Below is a small trained network, with its code and all its weights. Each question gives an input and a target symbol and asks what happens when units are switched off, that is, made to give their printed mean instead of their output.

import numpy as np


def w(rows, s, z=0):
    codes = np.array(rows[::2]) - 128.0
    scale = np.full(codes.shape[1], s)
    scale[-1] = z or s
    return codes * scale


def f(y):
    return y / 2 * (1 + np.tanh(0.7978845608 * (y + 0.044715 * y**3)))


def softmax(a):
    e = np.exp(a - a.max(-1, keepdims=True))
    return e / e.sum(-1, keepdims=True)


def log_softmax(a):
    a = a - a.max(-1, keepdims=True)
    return a - np.log(np.exp(a).sum(-1, keepdims=True))


def net(x, mask):
    ids = ['ΔΛΦαζημπψ'.index(c) for c in x.split()]
    T = len(ids)
    res = E[ids] + P[:T]
    r = res
    for j in range(2):
        rows = slice(2 * j, 2 * j + 2)
        q, k, v = (r @ M[0][rows].T for M in (Q, K, V))
        z = softmax(np.where(np.tri(T) > 0, q @ k.T / 2**0.5, -1e9)) @ v
        o = O[0][rows]
        res = res + np.where(mask[j], z, o[:, -1]) @ o[:, :-1]
    y = f(res @ A[0][:, :-1].T + A[0][:, -1])
    res = res + np.where(mask[2:6], y, B[0][:, -1]) @ B[0][:, :-1]
    return log_softmax(res[-1] @ U[:, :-1].T + U[:, -1])


Q, K, V, O, A, B = {}, {}, {}, {}, {}, {}
E = w([
[102,196,168,85,37],'Δ',
[103,187,132,171,219],'Λ',
[77,49,94,172,103],'Φ',
[17,124,102,120,43],'α',
[77,118,116,145,80],'ζ',
[244,97,70,60,116],'η',
[167,135,175,185,102],'μ',
[96,207,72,254,132],'π',
[214,100,87,106,138],'ψ',
],0.02)
P = w([
[1,34,168,182,164],'0',
[151,160,155,102,107],'1',
[148,149,159,108,127],'2',
[147,110,155,115,134],'3',
[139,127,145,125,127],'4',
[134,155,155,106,121],'5',
[131,179,140,99,105],'6',
[131,191,152,97,103],'7',
[121,169,143,121,122],'8',
[128,168,138,104,126],'9',
[119,167,134,114,120],'10',
[103,156,138,121,140],'11',
],0.01)
Q[0] = w([
[56,98,110,80,44],'h1',
[216,102,141,96,175],'h1',
[109,128,104,177,254],'h2',
[71,64,89,152,123],'h2',
],0.0091)
K[0] = w([
[2,81,201,134,95],'h1',
[226,100,136,81,121],'h1',
[117,162,148,157,157],'h2',
[50,78,185,151,171],'h2',
],0.012)
V[0] = w([
[99,188,255,31,64],'h1',
[96,43,67,185,93],'h1',
[192,106,146,158,75],'h2',
[74,106,52,206,216],'h2',
],0.0088)
O[0] = w([
[90,87,203,197,194,1],'h1',
[158,245,99,174,174,163],'h1',
[253,47,115,113,120,117],'h2',
[183,209,173,66,73,218],'h2',
],0.0073,0.0049)
A[0] = w([
[201,96,174,130,202,121],'n1',
[141,75,187,108,133,2],'n2',
[160,216,105,153,80,130],'n3',
[158,178,146,129,2,138],'n4',
],0.008,0.0032)
B[0] = w([
[88,254,88,119,76,154],'n1',
[189,185,23,150,137,123],'n2',
[119,69,142,157,191,254],'n3',
[98,105,81,129,108,225],'n4',
],0.0096,0.0086)
U = w([
[88,41,182,115,167,138],'Δ',
[17,145,160,36,1,92],'Λ',
[128,187,70,200,147,2],'Φ',
[133,213,219,75,212,193],'α',
[118,170,164,122,87,68],'ζ',
[186,186,228,188,9,126],'η',
[86,64,153,100,146,140],'μ',
[139,132,87,24,108,149],'π',
[120,152,185,114,50,122],'ψ',
],0.0069,0.0051)

Each question gives the input, a string of symbols that net reads in full, and the target symbol t.
The units are the heads (2 rows each of Q, K, V and O) and the neurons (one row each of A and B). Each row of codes is followed by its name. A weight is (code - 128) times the scale printed after its matrix; where a second scale follows, it is the last column's (O, A, B and U).
mask holds one flag per unit, heads first, then neurons. A switched-off unit (its flag False) gives its mean, the last column of its rows in O or B, instead of its output. The means were averaged over made-up inputs and are rounded, as every weight is.
A unit's drop is (log p(t) with every unit on - log p(t) with that unit switched off) / (log p(t) with every unit on - log p(t) with every unit switched off).
The circuit of an input: a set's keep is (log p(t) with only the set's units on - log p(t) with every unit switched off) / (log p(t) with every unit on - log p(t) with every unit switched off). Starting from all 6 units, units are removed one at a time, each time the one whose removal leaves the highest keep (on an exact tie, the one counted first), for as long as the keep stays at least 0.8.
circuit, biggest first: the units of the circuit, biggest drop first
top k neurons: the k neurons with the biggest drops, biggest first
heads that matter: for each layer, one digit per head in row order, 1 if its drop is at least 0.15 and else 0, layers parted by /
drop when u is switched off: that unit's drop, to one decimal
input π η Λ μ Λ π Λ Δ, target π: circuit, biggest first -> (h1 h2)
input Δ η ζ, target Δ: circuit, biggest first -> (h1)
input Δ Λ μ Λ Δ, target Δ: heads that matter -> 11
input π Λ Λ Φ, target π: heads that matter -> 10
input Φ μ μ π μ μ π Λ Λ μ π Δ, target Φ: top 2 neurons -> (n3 n4)
input π ζ ζ ψ ψ ζ Λ Λ Λ Δ, target π: top 2 neurons -> (n4 n3)
input Φ ζ Λ ψ π α μ ζ, target Φ: top 2 neurons -> (n3 n4)
input Λ Δ π Φ, target Λ: drop when n4 is switched off -> 0.2
input Φ Φ ζ, target Φ: drop when h1 is switched off -> 1.3
input Λ Δ Λ Φ Λ Λ ζ ψ μ Λ π Φ, target Λ: drop when h2 is switched off -> 0.8
input Φ Φ Λ Λ Λ η Λ Λ Φ ψ η Δ, target Φ: circuit, biggest first -> (h1 h2)
input Φ ψ Φ η μ Λ π μ Λ Φ, target Φ: top 2 neurons -> (n3 n4)
